Below is a small trained network, with its code and all its weights. Each question gives an input and a class and asks what happens when units are switched off, that is, made to give their printed mean instead of their output.

import numpy as np


def w(rows, s, z=0):
    codes = np.array(rows[::2]) - 128.0
    scale = np.full(codes.shape[1], s)
    scale[-1] = z or s
    return codes * scale


def f(y):
    return y / 2 * (1 + np.tanh(0.7978845608 * (y + 0.044715 * y**3)))


def log_softmax(a):
    a = a - a.max(-1, keepdims=True)
    return a - np.log(np.exp(a).sum(-1, keepdims=True))


def net(x, mask):
    res = np.array(x, float).reshape(1, 5) / 4 @ E
    y = f(res @ A[0][:, :-1].T + A[0][:, -1])
    res = res + np.where(mask, y, B[0][:, -1]) @ B[0][:, :-1]
    return log_softmax(res[-1] @ U[:, :-1].T + U[:, -1])


A, B = {}, {}
E = w([
[15,90,120,137,210,133,5,150],'x0',
[56,55,139,212,6,128,253,206],'x1',
[187,133,133,68,75,131,78,207],'x2',
[115,130,75,1,83,131,105,66],'x3',
[216,19,122,184,123,125,109,15],'x4',
],0.0069)
A[0] = w([
[40,121,125,182,168,126,165,102,4],'N0',
[53,131,129,217,155,133,173,102,86],'N1',
[146,129,119,65,118,127,126,65,165],'N2',
[136,163,131,117,80,128,163,180,103],'N3',
[196,156,126,130,153,122,130,101,79],'N4',
[150,145,128,96,38,129,197,166,195],'N5',
[170,51,136,181,98,132,125,129,90],'N6',
[163,89,135,102,75,142,178,105,56],'N7',
[145,68,121,184,121,122,128,117,51],'N8',
[135,132,132,115,152,128,58,174,59],'N9',
[73,126,115,58,147,123,76,121,50],'N10',
[174,68,131,221,105,127,144,156,163],'N11',
[245,184,128,107,176,127,120,74,40],'N12',
[144,38,135,253,101,131,155,130,122],'N13',
[133,106,124,109,62,129,147,112,60],'N14',
[75,118,142,83,132,124,107,106,107],'N15',
[124,116,138,57,105,121,129,60,143],'N16',
[62,144,127,178,182,128,98,175,162],'N17',
[171,140,142,120,148,130,138,91,55],'N18',
[94,202,129,143,79,127,207,230,36],'N19',
[109,125,136,129,142,137,88,163,39],'N20',
[104,84,123,45,80,127,116,86,76],'N21',
],0.014,0.0032)
B[0] = w([
[77,165,127,237,172,102,124,62,192],'N0',
[28,155,158,217,127,117,86,82,210],'N1',
[185,136,29,186,113,171,126,125,221],'N2',
[126,163,161,142,70,172,165,166,177],'N3',
[189,157,139,128,129,111,123,72,183],'N4',
[126,206,135,158,22,69,151,210,222],'N5',
[163,61,106,74,88,131,119,74,184],'N6',
[144,128,96,119,145,9,74,190,182],'N7',
[157,69,139,94,123,125,132,64,170],'N8',
[160,101,158,52,203,109,144,194,184],'N9',
[104,83,105,80,189,235,150,164,211],'N10',
[123,49,105,57,51,145,126,99,207],'N11',
[254,196,170,157,150,132,131,46,254],'N12',
[116,10,138,55,61,129,120,21,236],'N13',
[116,123,121,134,109,73,105,188,162],'N14',
[101,91,145,128,150,207,122,144,171],'N15',
[131,137,59,164,99,190,91,160,209],'N16',
[85,120,169,134,242,38,127,155,215],'N17',
[178,145,159,114,110,127,85,119,165],'N18',
[86,186,234,88,28,200,211,173,225],'N19',
[115,145,122,54,166,76,127,127,154],'N20',
[75,109,10,144,130,144,150,135,200],'N21',
],0.02,0.012)
U = w([
[73,195,188,110,24,87,246,165,186],'0',
[101,119,155,45,229,87,140,170,24],'1',
[116,116,30,126,151,200,131,154,38],'2',
[96,13,111,66,42,59,123,45,223],'3',
[255,218,128,140,152,130,103,52,193],'4',
[150,154,30,153,49,32,116,179,9],'5',
[4,114,189,201,167,54,134,61,193],'6',
],0.0066,0.0016)

Each question gives the input, the list of numbers given to net, and the class t.
The units are the neurons (one row each of A and B). Each row of codes is followed by its name. A weight is (code - 128) times the scale printed after its matrix; where a second scale follows, it is the last column's (A, B and U).
mask holds one flag per neuron, in row order. A switched-off neuron (its flag False) gives its mean, the last column of its row in B, instead of its output. The means were averaged over made-up inputs and are rounded, as every weight is.
A unit's drop is (log p(t) with every unit on - log p(t) with that unit switched off) / (log p(t) with every unit on - log p(t) with every unit switched off).
The circuit of an input: a set's keep is (log p(t) with only the set's units on - log p(t) with every unit switched off) / (log p(t) with every unit on - log p(t) with every unit switched off). Starting from the 12 units with the biggest drops (on a tie, the unit counted first), units are removed one at a time, each time the one whose removal leaves the highest keep (on an exact tie, the one counted first), for as long as the keep stays at least 0.8.
circuit, biggest first: the units of the circuit, biggest drop first
unit that matters most: the unit with the biggest drop
k most important neurons: the k neurons with the biggest drops, biggest first
drop when u is switched off: that unit's drop, to one decimal
input [3,-8,-2,3,-7], class 1: unit that matters most => N9
input [6,-4,-4,3,-1], class 1: circuit, biggest first => [N17, N9]
input [-7,-3,8,4,4], class 4: 2 most important neurons => [N12, N4]
input [4,-4,4,4,-5], class 1: 2 most important neurons => [N9, N20]
input [2,-6,7,4,-7], class 2: 3 most important neurons => [N10, N2, N17]
input [7,6,-1,2,-7], class 6: 4 most important neurons => [N17, N0, N1, N5]
input [7,5,-2,7,-5], class 6: 2 most important neurons => [N0, N17]
input [1,5,-8,4,-6], class 6: 4 most important neurons => [N0, N1, N17, N11]
input [1,3,-8,5,-7], class 6: 2 most important neurons => [N0, N1]
input [0,-2,-1,0,-1], class 4: 3 most important neurons => [N13, N19, N21]
input [6,-8,1,5,4], class 2: 2 most important neurons => [N10, N21]
input [-6,-1,-3,7,-5], class 5: 2 most important neurons => [N2, N16]
input [-4,-1,7,5,7], class 5: 2 most important neurons => [N7, N21]
input [-7,2,7,3,2], class 5: circuit, biggest first => [N7]
input [8,-8,8,1,-6], class 1: drop when N3 is switched off => 0.0
input [-3,-5,3,3,-6], class 4: drop when N12 is switched off => 0.9
input [-4,-4,-5,-8,8], class 3: drop when N13 is switched off => 0.1
